Below is a small trained network, with its code and all its weights. Each question gives an input and a target symbol and asks what happens when units are switched off, that is, made to give their printed mean instead of their output.

import numpy as np


def w(rows, s, z=0):
    codes = np.array(rows[::2]) - 128.0
    scale = np.full(codes.shape[1], s)
    scale[-1] = z or s
    return codes * scale


def norm(h):
    return h / np.sqrt((h * h).mean(-1, keepdims=True) + 1e-5)


def softmax(a):
    e = np.exp(a - a.max(-1, keepdims=True))
    return e / e.sum(-1, keepdims=True)


def log_softmax(a):
    a = a - a.max(-1, keepdims=True)
    return a - np.log(np.exp(a).sum(-1, keepdims=True))


def net(x, mask):
    ids = ['ΔΘΣΦβεζημπτω'.index(c) for c in x.split()]
    T = len(ids)
    res = E[ids] + P[:T]
    u = 0
    for l in range(2):
        r = norm(res)
        for j in range(3):
            rows = slice(3 * j, 3 * j + 3)
            q, k, v = (r @ M[l][rows].T for M in (Q, K, V))
            z = softmax(np.where(np.tri(T) > 0, q @ k.T / 3**0.5, -1e9)) @ v
            o = O[l][rows]
            res = res + np.where(mask[u + j], z, o[:, -1]) @ o[:, :-1]
        u += 3
    return log_softmax(norm(res)[-1] @ U[:, :-1].T + U[:, -1])


Q, K, V, O = {}, {}, {}, {}
E = w([
[221,104,108,102,75,139],'Δ',
[107,103,128,91,101,132],'Θ',
[132,6,129,150,91,34],'Σ',
[113,84,138,81,81,134],'Φ',
[134,70,173,80,170,139],'β',
[121,76,136,90,103,134],'ε',
[118,116,177,85,85,42],'ζ',
[86,104,82,161,204,108],'η',
[140,140,108,155,52,135],'μ',
[22,102,176,40,148,86],'π',
[104,116,197,76,104,169],'τ',
[80,202,120,125,66,144],'ω',
],0.012)
P = w([
[141,109,12,1,134,93],'0',
[146,116,38,33,118,102],'1',
[149,130,63,48,118,104],'2',
[152,131,77,75,113,105],'3',
[152,132,95,91,105,116],'4',
[156,133,110,110,117,115],'5',
[158,136,125,131,117,117],'6',
[160,138,139,159,123,124],'7',
[159,139,148,165,132,124],'8',
[167,135,151,179,122,129],'9',
],0.0076)
Q[0] = w([
[106,157,61,173,103,96],'L0H1',
[74,116,129,129,143,71],'L0H1',
[137,111,52,174,114,139],'L0H1',
[163,102,199,84,70,99],'L0H2',
[92,136,150,147,129,189],'L0H2',
[141,64,170,103,4,131],'L0H2',
[130,146,86,172,105,92],'L0H3',
[84,166,124,146,182,109],'L0H3',
[150,73,130,163,154,42],'L0H3',
],0.012)
K[0] = w([
[114,134,57,120,158,253],'L0H1',
[44,162,115,101,124,111],'L0H1',
[192,161,148,113,129,200],'L0H1',
[90,181,220,248,111,171],'L0H2',
[192,103,66,122,137,36],'L0H2',
[99,106,254,247,160,111],'L0H2',
[151,184,25,149,112,60],'L0H3',
[73,158,72,63,227,76],'L0H3',
[65,113,86,203,161,165],'L0H3',
],0.0081)
V[0] = w([
[129,76,58,64,102,169],'L0H1',
[82,136,149,105,100,48],'L0H1',
[120,68,99,164,134,106],'L0H1',
[149,31,109,144,104,187],'L0H2',
[113,186,158,108,105,254],'L0H2',
[207,126,113,119,186,131],'L0H2',
[112,106,130,104,186,134],'L0H3',
[117,125,134,110,114,97],'L0H3',
[91,102,163,92,93,121],'L0H3',
],0.0069)
O[0] = w([
[124,87,97,197,170,169,253],'L0H1',
[96,137,76,231,60,107,205],'L0H1',
[167,80,160,176,143,41,131],'L0H1',
[127,31,127,93,123,183,139],'L0H2',
[77,182,117,63,81,155,72],'L0H2',
[118,156,171,105,253,172,100],'L0H2',
[69,167,126,172,10,138,115],'L0H3',
[122,58,141,124,146,125,164],'L0H3',
[160,63,106,199,103,183,191],'L0H3',
],0.0059,0.0075)
Q[1] = w([
[77,197,93,13,147,136],'L1H1',
[146,225,148,9,210,162],'L1H1',
[210,180,99,138,144,26],'L1H1',
[59,121,178,66,142,145],'L1H2',
[171,169,112,90,115,166],'L1H2',
[138,176,140,105,189,109],'L1H2',
[130,154,110,171,116,223],'L1H3',
[119,87,59,212,104,151],'L1H3',
[126,192,133,35,157,137],'L1H3',
],0.011)
K[1] = w([
[73,89,58,24,153,104],'L1H1',
[79,78,58,63,170,47],'L1H1',
[34,116,127,222,124,157],'L1H1',
[63,136,174,109,172,82],'L1H2',
[157,131,95,77,92,60],'L1H2',
[105,207,114,116,125,60],'L1H2',
[134,124,145,137,158,21],'L1H3',
[56,157,189,183,119,74],'L1H3',
[194,94,41,2,70,133],'L1H3',
],0.0083)
V[1] = w([
[53,120,102,166,160,72],'L1H1',
[38,142,63,160,139,171],'L1H1',
[9,92,227,61,92,89],'L1H1',
[181,153,127,158,24,93],'L1H2',
[153,79,65,142,100,147],'L1H2',
[98,140,160,213,133,146],'L1H2',
[170,185,31,213,178,163],'L1H3',
[160,114,169,109,107,30],'L1H3',
[1,128,126,159,196,94],'L1H3',
],0.0079)
O[1] = w([
[66,145,220,255,148,112,125],'L1H1',
[98,215,198,174,92,169,138],'L1H1',
[94,59,123,167,87,162,59],'L1H1',
[94,109,76,90,143,105,149],'L1H2',
[116,174,158,110,123,91,247],'L1H2',
[139,97,110,115,114,129,103],'L1H2',
[155,164,23,173,138,169,128],'L1H3',
[138,112,174,142,105,74,156],'L1H3',
[4,132,109,97,187,109,132],'L1H3',
],0.0084,0.011)
U = w([
[207,182,99,28,176,93,250],'Δ',
[91,247,120,174,85,167,69],'Θ',
[167,64,123,222,125,44,62],'Σ',
[79,96,103,37,10,186,141],'Φ',
[145,80,221,126,223,223,227],'β',
[153,26,28,137,89,157,3],'ε',
[85,155,212,125,75,21,254],'ζ',
[62,132,47,168,218,166,194],'η',
[119,146,52,191,219,132,75],'μ',
[2,109,193,47,169,119,84],'π',
[124,134,170,100,138,193,21],'τ',
[141,93,107,156,151,186,155],'ω',
],0.0064,0.0015)

Each question gives the input, a string of symbols that net reads in full, and the target symbol t.
The units are the heads (3 rows each of Q, K, V and O). Each row of codes is followed by its name. A weight is (code - 128) times the scale printed after its matrix; where a second scale follows, it is the last column's (O and U).
mask holds one flag per head, layer by layer. A switched-off head (its flag False) gives its mean, the last column of its rows in O, instead of its output. The means were averaged over made-up inputs and are rounded, as every weight is.
A unit's drop is (log p(t) with every unit on - log p(t) with that unit switched off) / (log p(t) with every unit on - log p(t) with every unit switched off).
The circuit of an input: a set's keep is (log p(t) with only the set's units on - log p(t) with every unit switched off) / (log p(t) with every unit on - log p(t) with every unit switched off). Starting from all 6 units, units are removed one at a time, each time the one whose removal leaves the highest keep (on an exact tie, the one counted first), for as long as the keep stays at least 0.8.
units of the circuit, in order: the units of the circuit, biggest drop first
most important unit: the unit with the biggest drop
heads that matter: for each layer, one digit per head in row order, 1 if its drop is at least 0.15 and else 0, layers parted by /
drop of u: that unit's drop, to one decimal
input Φ τ β ω Θ Δ ζ β, target ζ: most important unit => L0H1
input π Φ π Φ μ Δ β, target Δ: heads that matter => 000 / 100
input Φ ζ Φ, target Σ: units of the circuit, in order => L0H2, L1H1
input β Φ η μ τ Σ Φ, target ε: units of the circuit, in order => L1H1, L1H3
input π ω Δ ζ ζ Θ Φ ε Φ μ, target Δ: heads that matter => 101 / 100
input Φ μ Φ μ Φ μ ε π Φ ε, target π: heads that matter => 000 / 001
input Δ Δ η ω ζ, target Θ: units of the circuit, in order => L1H3, L1H1
input β ζ ζ μ Φ μ ζ, target Δ: heads that matter => 001 / 100
input Δ Θ ζ τ Θ, target Φ: heads that matter => 010 / 100
input Δ ζ μ η μ ε, target Δ: heads that matter => 100 / 100
input Σ Σ Φ ζ Δ β β ε μ Φ, target Δ: units of the circuit, in order => L1H1, L0H1
input Φ Σ Θ ω Φ ε Θ μ Φ ζ, target Δ: heads that matter => 001 / 101
input ε ω Φ Θ, target Θ: units of the circuit, in order => L1H1, L1H3
input Θ η Θ, target η: heads that matter => 000 / 001
input Φ ζ Θ Σ Φ Σ τ Φ Φ, target Φ: units of the circuit, in order => L0H2
input Φ β ζ Σ Θ, target Σ: heads that matter => 010 / 000
input Φ Θ τ Φ, target Φ: heads that matter => 010 / 000
input μ Δ Φ ω Θ β π Φ, target π: heads that matter => 000 / 001
input ζ η Φ, target η: drop of L0H2 => 0.1
input Σ τ Φ τ, target Φ: drop of L0H2 => 0.5
input Δ ζ ε Θ Φ Φ Φ Δ τ, target Δ: drop of L0H2 => 0.2
